Below is a small trained network, with its code and all its weights. Each question gives an input and a class and asks what happens when units are switched off, that is, made to give their printed mean instead of their output.

import numpy as np


def w(rows, s, z=0):
    codes = np.array(rows[::2]) - 128.0
    scale = np.full(codes.shape[1], s)
    scale[-1] = z or s
    return codes * scale


def f(y):
    return np.maximum(y, 0)


def log_softmax(a):
    a = a - a.max(-1, keepdims=True)
    return a - np.log(np.exp(a).sum(-1, keepdims=True))


def net(x, mask):
    res = np.array(x, float).reshape(1, 4) / 4 @ E
    y = f(res @ A[0][:, :-1].T + A[0][:, -1])
    res = res + np.where(mask, y, B[0][:, -1]) @ B[0][:, :-1]
    return log_softmax(res[-1] @ U[:, :-1].T + U[:, -1])


A, B = {}, {}
E = w([
[81,96,73,75,131,178,211,216,77,127,146],'x0',
[184,119,103,96,228,114,140,150,152,248,211],'x1',
[215,160,57,199,136,118,178,187,142,148,60],'x2',
[148,182,153,61,178,170,185,151,228,74,99],'x3',
],0.012)
A[0] = w([
[136,112,108,143,181,160,132,91,97,162,151,95],'neuron 0',
[160,156,156,126,112,93,95,58,169,82,105,130],'neuron 1',
[167,154,89,168,90,72,130,142,170,156,98,105],'neuron 2',
[85,42,130,123,95,146,93,107,140,117,238,119],'neuron 3',
[131,149,153,91,148,144,156,158,173,105,125,107],'neuron 4',
[141,104,160,125,149,183,147,118,136,144,91,247],'neuron 5',
[139,227,107,58,157,220,143,79,188,105,95,107],'neuron 6',
[99,90,176,73,151,185,136,97,143,82,179,118],'neuron 7',
[205,80,109,141,136,131,144,128,148,177,157,162],'neuron 8',
[144,161,187,156,168,102,84,86,141,160,76,85],'neuron 9',
[189,139,107,130,147,182,155,82,142,185,206,122],'neuron 10',
[84,125,152,189,75,116,137,130,83,26,66,126],'neuron 11',
[179,137,110,128,142,151,97,149,167,161,213,110],'neuron 12',
[158,145,165,106,167,123,144,103,147,183,125,132],'neuron 13',
[171,119,74,170,102,164,151,158,114,161,112,123],'neuron 14',
[81,103,120,123,68,159,202,160,101,105,103,139],'neuron 15',
[143,103,165,108,150,111,68,49,166,101,170,83],'neuron 16',
[94,103,173,72,157,91,99,154,142,161,174,130],'neuron 17',
[166,103,108,121,182,117,131,106,151,161,167,108],'neuron 18',
[96,107,101,144,42,119,114,103,140,58,87,128],'neuron 19',
[96,177,148,102,164,137,140,118,183,141,93,100],'neuron 20',
[166,130,84,201,148,77,160,148,101,124,80,151],'neuron 21',
[138,133,113,92,164,81,149,129,145,197,204,116],'neuron 22',
[180,135,100,149,153,191,154,115,178,123,62,124],'neuron 23',
[185,144,60,227,88,115,207,165,144,120,142,132],'neuron 24',
[68,160,85,67,186,128,200,131,165,99,93,111],'neuron 25',
[153,180,180,119,159,88,179,203,212,111,173,88],'neuron 26',
[145,87,75,151,119,65,164,143,174,141,54,94],'neuron 27',
[110,203,162,82,169,125,149,150,199,101,86,108],'neuron 28',
[157,112,142,71,122,115,140,156,189,84,113,102],'neuron 29',
[116,106,163,132,73,157,149,109,108,74,54,104],'neuron 30',
[126,126,117,193,116,114,81,137,16,194,146,108],'neuron 31',
[71,169,128,53,105,128,85,90,88,90,140,96],'neuron 32',
[100,68,67,40,86,211,170,233,76,119,176,109],'neuron 33',
[159,91,119,110,192,98,105,179,105,222,200,105],'neuron 34',
[94,66,147,77,192,175,128,38,119,112,178,86],'neuron 35',
[64,130,165,94,109,114,153,61,134,94,132,140],'neuron 36',
[170,91,141,70,163,122,115,102,142,178,209,107],'neuron 37',
[182,153,105,140,165,138,125,47,97,114,117,98],'neuron 38',
[199,131,153,147,126,102,103,66,193,145,146,117],'neuron 39',
[143,148,150,94,163,190,140,119,170,124,134,113],'neuron 40',
[214,131,206,165,153,88,21,49,199,148,61,147],'neuron 41',
[112,108,94,131,108,76,111,135,63,178,106,114],'neuron 42',
[80,31,39,207,81,86,122,93,1,210,129,121],'neuron 43',
[194,195,75,160,84,108,139,188,146,118,139,119],'neuron 44',
[116,71,101,83,137,181,176,213,115,171,170,114],'neuron 45',
],0.0096,0.013)
B[0] = w([
[142,102,168,182,119,144,113,146,131,103,100,155],'neuron 0',
[142,161,64,107,121,120,108,144,71,125,136,188],'neuron 1',
[105,184,153,100,136,112,199,124,153,146,138,175],'neuron 2',
[74,187,180,92,146,80,186,80,169,172,88,188],'neuron 3',
[134,37,149,175,179,88,127,137,148,169,142,163],'neuron 4',
[118,80,95,2,117,137,28,139,148,184,104,208],'neuron 5',
[91,59,143,189,169,123,99,153,173,146,159,188],'neuron 6',
[68,185,157,78,118,113,199,116,204,171,130,177],'neuron 7',
[130,139,153,97,108,171,86,97,127,128,73,200],'neuron 8',
[136,180,81,188,149,125,137,157,71,125,180,171],'neuron 9',
[174,146,121,120,156,160,117,143,150,99,56,190],'neuron 10',
[158,127,131,140,158,163,78,110,155,55,113,211],'neuron 11',
[167,112,125,169,121,188,94,103,165,70,115,181],'neuron 12',
[144,122,124,137,116,163,91,106,111,100,108,177],'neuron 13',
[113,153,141,87,113,117,163,107,156,149,126,178],'neuron 14',
[170,190,51,110,89,125,71,173,81,124,120,186],'neuron 15',
[123,202,120,133,99,95,187,167,123,140,160,175],'neuron 16',
[101,178,133,88,152,147,128,94,151,135,107,179],'neuron 17',
[153,131,125,161,107,187,121,131,137,88,79,179],'neuron 18',
[152,93,118,135,142,174,97,94,139,82,59,193],'neuron 19',
[71,82,91,196,137,88,121,117,157,139,132,158],'neuron 20',
[74,155,132,73,99,130,151,56,164,153,129,200],'neuron 21',
[130,131,90,161,113,198,107,116,168,67,72,200],'neuron 22',
[61,140,128,90,160,116,163,69,148,160,148,181],'neuron 23',
[78,207,164,91,98,118,143,76,176,153,121,206],'neuron 24',
[126,89,132,171,182,71,82,149,164,130,189,177],'neuron 25',
[119,91,163,149,159,104,144,129,135,107,133,180],'neuron 26',
[103,202,160,119,136,127,170,80,166,108,135,167],'neuron 27',
[92,40,212,174,198,99,94,127,102,141,152,183],'neuron 28',
[125,83,176,195,170,102,108,163,139,140,162,158],'neuron 29',
[210,113,139,198,153,201,113,127,152,59,45,179],'neuron 30',
[121,44,144,145,202,41,134,127,171,105,158,202],'neuron 31',
[140,181,98,112,123,149,192,123,190,129,134,168],'neuron 32',
[135,248,25,174,97,72,125,205,67,131,166,217],'neuron 33',
[149,105,97,168,135,156,108,102,150,89,85,220],'neuron 34',
[108,201,137,115,137,135,193,83,163,121,146,175],'neuron 35',
[112,161,155,64,128,101,150,105,160,128,96,177],'neuron 36',
[149,146,141,141,115,191,99,96,150,100,69,195],'neuron 37',
[121,198,155,151,130,136,144,156,102,98,203,149],'neuron 38',
[89,173,89,152,113,101,94,245,58,101,153,191],'neuron 39',
[129,94,179,156,177,101,108,139,101,144,130,165],'neuron 40',
[122,181,41,111,111,77,99,213,74,134,183,249],'neuron 41',
[130,94,197,149,207,64,92,142,130,146,141,175],'neuron 42',
[93,60,183,181,203,71,68,140,180,155,172,247],'neuron 43',
[96,189,147,80,122,169,174,89,148,128,144,184],'neuron 44',
[123,187,68,139,110,112,95,209,57,92,157,200],'neuron 45',
],0.0072,0.019)
U = w([
[141,122,117,150,134,183,81,98,172,2,53,109],'0',
[109,183,56,139,125,82,107,172,85,103,173,113],'1',
[84,42,180,162,159,59,101,118,190,146,166,113],'2',
[69,192,160,90,125,115,200,60,208,146,114,117],'3',
[102,103,105,29,122,117,38,104,151,145,104,249],'4',
[119,82,134,113,117,128,190,93,77,144,87,117],'5',
[133,123,172,129,85,136,149,123,112,165,114,118],'6',
[181,119,112,103,84,173,146,38,130,108,196,119],'7',
],0.0096,0.017)

Each question gives the input, the list of numbers given to net, and the class t.
The units are the neurons (one row each of A and B). Each row of codes is followed by its name. A weight is (code - 128) times the scale printed after its matrix; where a second scale follows, it is the last column's (A, B and U).
mask holds one flag per neuron, in row order. A switched-off neuron (its flag False) gives its mean, the last column of its row in B, instead of its output. The means were averaged over made-up inputs and are rounded, as every weight is.
A unit's drop is (log p(t) with every unit on - log p(t) with that unit switched off) / (log p(t) with every unit on - log p(t) with every unit switched off).
The circuit of an input: a set's keep is (log p(t) with only the set's units on - log p(t) with every unit switched off) / (log p(t) with every unit on - log p(t) with every unit switched off). Starting from the 12 units with the biggest drops (on a tie, the unit counted first), units are removed one at a time, each time the one whose removal leaves the highest keep (on an exact tie, the one counted first), for as long as the keep stays at least 0.8.
units of the circuit, in order: the units of the circuit, biggest drop first
unit that matters most: the unit with the biggest drop
top k neurons: the k neurons with the biggest drops, biggest first
drop of u: that unit's drop, to one decimal
input [-2,-3,-5,5], class 2: units of the circuit, in order	neuron 28; neuron 6
input [4,4,-5,4], class 3: unit that matters most	neuron 7
input [4,4,0,-3], class 0: units of the circuit, in order	neuron 41; neuron 34
input [-6,1,6,2], class 1: top 2 neurons	neuron 41; neuron 39
input [-5,-2,-5,4], class 1: units of the circuit, in order	neuron 41; neuron 16
input [8,-4,0,8], class 1: top 4 neurons	neuron 33; neuron 15; neuron 45; neuron 43
input [7,0,7,7], class 1: top 4 neurons	neuron 33; neuron 45; neuron 15; neuron 43
input [-6,3,8,7], class 3: top 2 neurons	neuron 44; neuron 43
input [3,7,8,-2], class 3: top 2 neurons	neuron 24; neuron 21
input [6,-6,-7,2], class 3: top 2 neurons	neuron 7; neuron 3
input [-5,-7,8,6], class 3: top 2 neurons	neuron 23; neuron 24
input [5,-2,7,-7], class 2: top 3 neurons	neuron 43; neuron 31; neuron 42
input [-2,5,5,2], class 0: top 2 neurons	neuron 3; neuron 12
input [6,-1,-8,1], class 3: top 2 neurons	neuron 7; neuron 3
input [3,7,-8,3], class 3: top 3 neurons	neuron 7; neuron 3; neuron 35
input [8,4,-7,2], class 1: top 2 neurons	neuron 33; neuron 45
input [-4,-6,8,6], class 3: unit that matters most	neuron 23
input [-4,6,-3,2], class 0: drop of neuron 42	0.0
input [3,-6,-7,8], class 2: drop of neuron 28	0.1
input [-1,-2,1,2], class 4: drop of neuron 12	0.1
input [0,3,6,-8], class 2: drop of neuron 43	0.5
input [-7,7,6,4], class 0: top 2 neurons	neuron 12; neuron 33
input [-7,-5,6,0], class 1: top neuron	neuron 41
